Below is a small trained network, with its code and all its weights. Each question gives an input and a class and asks what happens when units are switched off, that is, made to give their printed mean instead of their output.

import numpy as np


def w(rows, s, z=0):
    codes = np.array(rows[::2]) - 128.0
    scale = np.full(codes.shape[1], s)
    scale[-1] = z or s
    return codes * scale


def norm(h):
    return h / np.sqrt((h * h).mean(-1, keepdims=True) + 1e-5)


def f(y):
    return np.maximum(y, 0)


def log_softmax(a):
    a = a - a.max(-1, keepdims=True)
    return a - np.log(np.exp(a).sum(-1, keepdims=True))


def net(x, mask):
    res = np.array(x, float).reshape(1, 8) / 4 @ E
    u = 0
    for l in range(2):
        y = f(norm(res) @ A[l][:, :-1].T + A[l][:, -1])
        res = res + np.where(mask[u : u + 15], y, B[l][:, -1]) @ B[l][:, :-1]
        u += 15
    return log_softmax(norm(res)[-1] @ U[:, :-1].T + U[:, -1])


A, B = {}, {}
E = w([
[225,119,122,176,75,1,90,124],'x0',
[46,42,146,152,175,71,89,203],'x1',
[189,58,30,90,50,124,213,147],'x2',
[156,123,226,205,149,90,194,179],'x3',
[79,212,114,30,93,151,100,88],'x4',
[199,46,87,175,232,169,81,112],'x5',
[144,64,117,51,138,105,71,182],'x6',
[152,158,134,173,132,237,119,238],'x7',
],0.0061)
A[0] = w([
[119,49,164,198,143,89,101,124,173],'L0N1',
[155,255,149,167,70,74,171,98,66],'L0N2',
[162,214,145,164,90,134,141,91,3],'L0N3',
[126,116,106,122,126,154,152,182,88],'L0N4',
[89,103,127,148,223,109,98,37,60],'L0N5',
[122,195,130,63,131,237,132,117,10],'L0N6',
[112,145,69,91,64,35,123,62,140],'L0N7',
[104,113,86,61,63,110,154,116,94],'L0N8',
[176,100,187,99,179,119,149,45,133],'L0N9',
[187,130,101,96,132,166,132,83,44],'L0N10',
[167,77,143,168,146,94,73,142,126],'L0N11',
[195,82,107,196,134,134,228,152,206],'L0N12',
[174,161,148,104,233,184,142,154,169],'L0N13',
[89,163,159,115,101,106,181,112,80],'L0N14',
[70,56,143,107,118,81,215,135,117],'L0N15',
],0.009,0.0033)
B[0] = w([
[156,46,194,110,192,66,157,153,210],'L0N1',
[177,168,246,211,97,12,166,99,224],'L0N2',
[158,156,209,107,99,69,131,107,178],'L0N3',
[145,93,71,155,67,90,118,150,161],'L0N4',
[109,98,108,105,145,155,96,148,185],'L0N5',
[139,125,158,203,139,142,104,169,204],'L0N6',
[81,118,54,60,63,147,2,124,214],'L0N7',
[117,91,118,139,64,166,148,120,194],'L0N8',
[132,118,54,156,170,184,197,127,183],'L0N9',
[56,153,151,155,95,176,113,68,164],'L0N10',
[171,81,122,202,180,147,103,106,195],'L0N11',
[196,133,160,58,93,98,178,170,254],'L0N12',
[72,183,98,98,109,186,80,59,209],'L0N13',
[150,111,143,106,158,87,126,135,175],'L0N14',
[156,108,126,73,123,110,249,67,190],'L0N15',
],0.0077,0.007)
A[1] = w([
[103,214,172,88,105,60,179,120,134],'L1N1',
[75,137,189,118,127,83,109,168,120],'L1N2',
[145,117,84,104,66,30,163,98,32],'L1N3',
[5,141,168,132,196,176,121,124,71],'L1N4',
[68,123,141,96,183,45,188,183,98],'L1N5',
[152,125,43,91,104,156,150,55,97],'L1N6',
[189,189,57,62,134,217,88,74,47],'L1N7',
[72,128,103,114,77,64,147,78,158],'L1N8',
[154,111,68,80,154,150,97,255,131],'L1N9',
[67,93,129,96,68,153,97,178,161],'L1N10',
[144,119,50,73,127,148,166,85,77],'L1N11',
[78,157,174,151,111,177,156,156,123],'L1N12',
[149,216,151,105,94,81,130,75,3],'L1N13',
[153,146,9,82,61,129,146,130,175],'L1N14',
[128,132,146,147,173,188,146,198,106],'L1N15',
],0.0097,0.0037)
B[1] = w([
[183,139,103,206,128,166,82,3,247],'L1N1',
[85,231,58,216,144,204,99,102,186],'L1N2',
[93,181,143,151,136,229,92,109,226],'L1N3',
[74,216,122,166,200,147,126,216,203],'L1N4',
[117,175,215,153,207,182,195,98,192],'L1N5',
[14,125,228,72,149,160,98,134,207],'L1N6',
[53,123,215,56,114,243,190,137,217],'L1N7',
[137,110,110,106,65,186,103,133,219],'L1N8',
[162,157,22,173,51,122,176,99,209],'L1N9',
[158,89,121,110,134,23,236,134,218],'L1N10',
[40,126,216,123,201,187,140,111,192],'L1N11',
[93,201,20,170,67,111,87,91,188],'L1N12',
[139,190,114,211,65,159,127,75,208],'L1N13',
[51,98,122,38,89,135,98,244,255],'L1N14',
[135,135,51,81,95,59,61,98,181],'L1N15',
],0.0067,0.0059)
U = w([
[115,209,160,175,25,145,109,62,195],'0',
[128,27,70,116,187,99,35,118,2],'1',
[28,167,128,138,232,146,53,168,125],'2',
[150,108,47,124,71,119,128,222,22],'3',
[52,64,131,4,36,153,147,155,156],'4',
[206,64,190,158,203,91,243,155,218],'5',
],0.013,0.0042)

Each question gives the input, the list of numbers given to net, and the class t.
The units are the neurons (one row each of A and B). Each row of codes is followed by its name. A weight is (code - 128) times the scale printed after its matrix; where a second scale follows, it is the last column's (A, B and U).
mask holds one flag per neuron, layer by layer. A switched-off neuron (its flag False) gives its mean, the last column of its row in B, instead of its output. The means were averaged over made-up inputs and are rounded, as every weight is.
A unit's drop is (log p(t) with every unit on - log p(t) with that unit switched off) / (log p(t) with every unit on - log p(t) with every unit switched off).
The circuit of an input: a set's keep is (log p(t) with only the set's units on - log p(t) with every unit switched off) / (log p(t) with every unit on - log p(t) with every unit switched off). Starting from the 12 units with the biggest drops (on a tie, the unit counted first), units are removed one at a time, each time the one whose removal leaves the highest keep (on an exact tie, the one counted first), for as long as the keep stays at least 0.8.
circuit, biggest first: the units of the circuit, biggest drop first
k most important neurons: the k neurons with the biggest drops, biggest first
top k neurons in layer l: the k neurons of layer l with the biggest drops, biggest first
drop of u: that unit's drop, to one decimal
input [-1,8,-3,1,-6,-6,-6,5], class 5: 2 most important neurons => [L0N1 L0N13]
input [5,6,4,2,0,-1,-7,-1], class 5: circuit, biggest first => [L0N1]
input [-5,2,-4,-8,8,-8,-3,5], class 2: top 4 neurons in layer 0 => [L0N12 L0N2 L0N6 L0N15]
input [-7,-8,-4,-4,2,-6,6,3], class 2: circuit, biggest first => [L1N4 L0N12]
input [4,-4,-5,-7,-2,3,2,0], class 4: circuit, biggest first => [L1N7 L0N2]
input [2,7,-1,-2,2,1,-4,6], class 3: circuit, biggest first => [L0N2 L1N9]
input [-2,-2,-4,2,6,1,6,-3], class 2: circuit, biggest first => [L1N4 L0N12]
input [4,-1,-5,1,2,8,4,7], class 1: 2 most important neurons => [L0N11 L0N1]
input [-8,4,0,-5,7,-4,4,6], class 3: 3 most important neurons => [L0N6 L1N9 L1N10]
input [-3,-8,6,0,-7,-1,1,1], class 4: 2 most important neurons => [L0N2 L1N14]
input [1,-3,3,-2,2,1,-6,-7], class 4: 2 most important neurons => [L0N7 L1N14]
input [-8,4,7,7,6,-7,-4,8], class 0: top 2 neurons in layer 1 => [L1N12 L1N1]
input [-6,7,4,-3,-3,6,5,-4], class 5: drop of L0N7 => 0.2
input [1,4,-5,0,6,0,-1,-1], class 2: drop of L0N2 => 0.1
input [2,-4,6,3,0,4,1,1], class 4: drop of L0N2 => 0.2
input [1,0,-2,5,8,6,6,-3], class 2: most important neuron => [L0N12]
